Read these off the row that follows.
1) Find the entry just right of 108.
2) Find the entry just left of 130.
3) Find the entry just left of the smallest entry.
[108 107 113 144 130 118 135 119 132]
1) 107
2) 144
3) 108

129  130  106  129
117  114  123  116
121  116  139  119
120  116  139  119
138  138  136  138
134  132  147  134
123  123  106  122
122  118  142  121
Rows and columns are numbered from 1.
The entry just right of the largest entry: 134
Read off the entry in row 1 and column 1.
A: 129
Read off the entry at row 1, column 2.
A: 130
Read off the entry directly above 136.
A: 139
Read off the entry in the bottom-right corner.
A: 121
Read off the entry in the bottom-left corner.
A: 122
Read off the entry directly below 117.
A: 121
Read off the entry in the top-right corner.
A: 129

Questions about the array below.
1) Read off the entry just right of 131.
2) Read off the third-last entry, reading row by row.
3) Read off the 5th entry, reading row by row.
4) Read off the 4th entry in reading order.
5) Read off the largest entry in the last row.
6) Read off the entry directly below the smallest entry.
7) Read off the largest entry in the first column.
8) Read off the entry just left of the largest entry.
[[132 124 106 112 124 130]
 [111 124 123 129 133 137]
 [123 136 131 134 130 134]
 [127 122 124 124 135 130]]
1) 134
2) 124
3) 124
4) 112
5) 135
6) 123
7) 132
8) 133

arr = [114 117 139 125 131 133 124 132 129 151 146 129 134 129 128 149]
Which number is the second smallest entry?
Answer: 117
The first entry from the right -> 149
Which number is the fifth entry?
Answer: 131
The third entry from the left is 139
Which number is the 2nd entry from the right?
Answer: 128

W =
[[103 126 131 139]
 [104 126 129 139]
 [104 126 130 139]
 [120 122 131 136]
 [128 126 127 131]
 [116 130 121 111]]
The entry just left of 121?
A: 130
The first entry on the diagonal from the top-right corner is 139
The top entry of the column that holds the smallest entry?
A: 103
The entry just right of 121 is 111
The entry directly above 120: 104
The 3rd entry on the main diagonal: 130
The entry directly above 116 -> 128
The entry directly below the smallest entry?
A: 104
The bottom entry of the column that holds the smallest entry?
A: 116

A = [132  98 130 139]
The entry just left of the smallest entry? 132
The entry just right of 98? 130

100	150	122	128	128	117	128	126	142	135	127
123	128	128	123	121	126	122	125	106	108	125
142	120	129	133	133	132	133	130	145	143	128
155	108	132	130	129	137	130	130	127	130	128
120	138	125	132	133	124	132	129	154	148	128
99	150	122	127	128	117	127	126	139	133	127
99	150	123	126	127	117	126	126	136	130	126
102	150	122	129	129	118	129	127	146	138	127
Counting starts at 1.
Which number is the top-left entry?
Answer: 100
Which number is the entry at row 3, column 1?
Answer: 142
The bottom entry of the column that holds the largest entry -> 102
The entry in the bottom-right corner is 127
The entry in row 2 and column 1: 123
Which number is the entry in row 3 and column 3?
Answer: 129
Which number is the entry at row 1, column 3?
Answer: 122
The entry at row 1, column 2 is 150
The entry in row 3 and column 2: 120
The entry just left of 143 is 145
Which number is the entry just right of 155?
Answer: 108
Which number is the entry at row 2, column 2?
Answer: 128
Which number is the entry in the top-right corner?
Answer: 127
Which number is the entry just right of 143?
Answer: 128
The entry in row 2 and column 3 -> 128

[[139 123 123 134 135 122 138 130 123 129 124]
 [125 135 131 122 136 117 119 127 125 126 127]
 [129 129 121 127 137 126 129  98 135 148 127]
 [130 126 113 126 133 127 135 104 142 106 131]
 [128 132 133 131 128 128 130 123 129 128 125]
 [131 125 131 134 129 125 118 117 137 129 127]
 [113 137 128 134 147 132 120 123 125 131 129]
 [138 111 131 135 135 118 138 126 129 118 141]
 [138 136 120 126 141 128 126 104 106 124 133]]
Indices start at 1.
Give the bottom entry of the column that holds the largest entry.
124
The entry directly above the centre entry is 127
Give the entry just left of the largest entry.
135
Give the entry just left of the smallest entry.
129
The entry in row 3 and column 3: 121
Give the top entry of the column that holds the largest entry.
129
The top entry of the column that holds the smallest entry is 130
The entry in row 2 and column 1 is 125
Give the top-left entry.
139
The maximum: 148
The entry at row 3, column 1 is 129
Give the entry in the bottom-right corner.
133
The entry just left of the centre entry: 128
The entry in row 2 and column 2: 135
Give the entry at row 1, column 3.
123
The smallest entry -> 98
The entry in the top-right corner is 124
Give the bottom entry of the column that holds the smallest entry.
104
Give the entry just right of the largest entry.
127
Give the entry directly below the centre entry.
125
Give the entry directly below the smallest entry.
104
Give the entry just right of the centre entry.
130

Read these off the table that follows. Counting starts at 1.
1) Read off the top-right entry.
2) Read off the entry just right of the largest entry.
3) Read off the entry in the top-left corner.
4) Read off the bottom-left entry.
5) Read off the entry in row 1 and column 2.
6) Read off the entry directly below the smallest entry.
7) Read off the bottom-right entry.
8) Read off the entry in row 3 and column 2.
[[117 118 133 119 146 134 125 103]
 [121 132 129 131 126 144 137 128]
 [129 130 116 131 117 119 131 130]
 [138 131 126 147 132 121 127 121]
 [114 129 129 126 131 118 121 140]
 [130 124 132 130 126 114 120 122]
 [125 116 130 120 126 140 134 128]
 [127 119 136 130 117 134 128 117]
 [129 122 126 117 128 127 122 128]
 [141 120 136 126 117 126 135 125]
 [125 129 131 126 130 128 139 126]
 [124 141 133 128 133 131 127 131]
 [127 127 122 123 108 142 118 131]]
1) 103
2) 132
3) 117
4) 127
5) 118
6) 128
7) 131
8) 130

Read these off the array that follows. Counting starts at 1.
1) Which number is the entry in row 1 and column 2?
2) Which number is the entry just right of 120?
3) Which number is the entry at row 2, column 1?
4) Which number is the entry in row 1 and column 3?
5) Which number is the entry at row 3, column 1?
6) Which number is the entry directly above 127?
7) Which number is the entry in the top-left corner?
8) Which number is the entry just left of 119?
[[129 128 133 123 135 135 107 114 132 115 124 133 128]
 [134 122 134 135 131 122 124 132 121 125 131 136 132]
 [126 142 123 115 134 123 119 137 123 134 130 120 112]
 [125 125 126 132 127 146 136 116 128 131 138 133 131]]
1) 128
2) 112
3) 134
4) 133
5) 126
6) 134
7) 129
8) 123

Read these off the matrix that follows.
1) Report the top-right entry.
2) Report the 4th entry, reading row by row.
3) Report the entry in the bottom-right corner.
4) Report the largest entry in the first row.
5) Report the entry directly below the smallest entry.
6) Report the entry just left of the largest entry.
7) Report the 2nd largest entry.
8) Report the 1st entry in reading order.
[[131 132 125 130 128 122 144 137 152 119]
 [123 136 124 129 136 118 110 133 109 123]
 [118 122 127 121 132 135 140 128 142 140]
 [125 127 128 127 127 133 126 118 119 138]]
1) 119
2) 130
3) 138
4) 152
5) 142
6) 137
7) 144
8) 131

X =
[[134 138 138 132 101 135 138 121]
 [133 141 128 136 129 151 122 127]
 [126 123 132 129 142 132 141 125]]
Counting starts at 1.
The entry just right of the smallest entry is 135
The entry in row 2 and column 1: 133
What is the entry in row 1 and column 3?
A: 138
The bottom-left entry -> 126
The largest entry -> 151
The entry in row 1 and column 2 is 138
What is the entry directly below 151?
A: 132
The entry directly below the smallest entry: 129
The bottom-right entry is 125
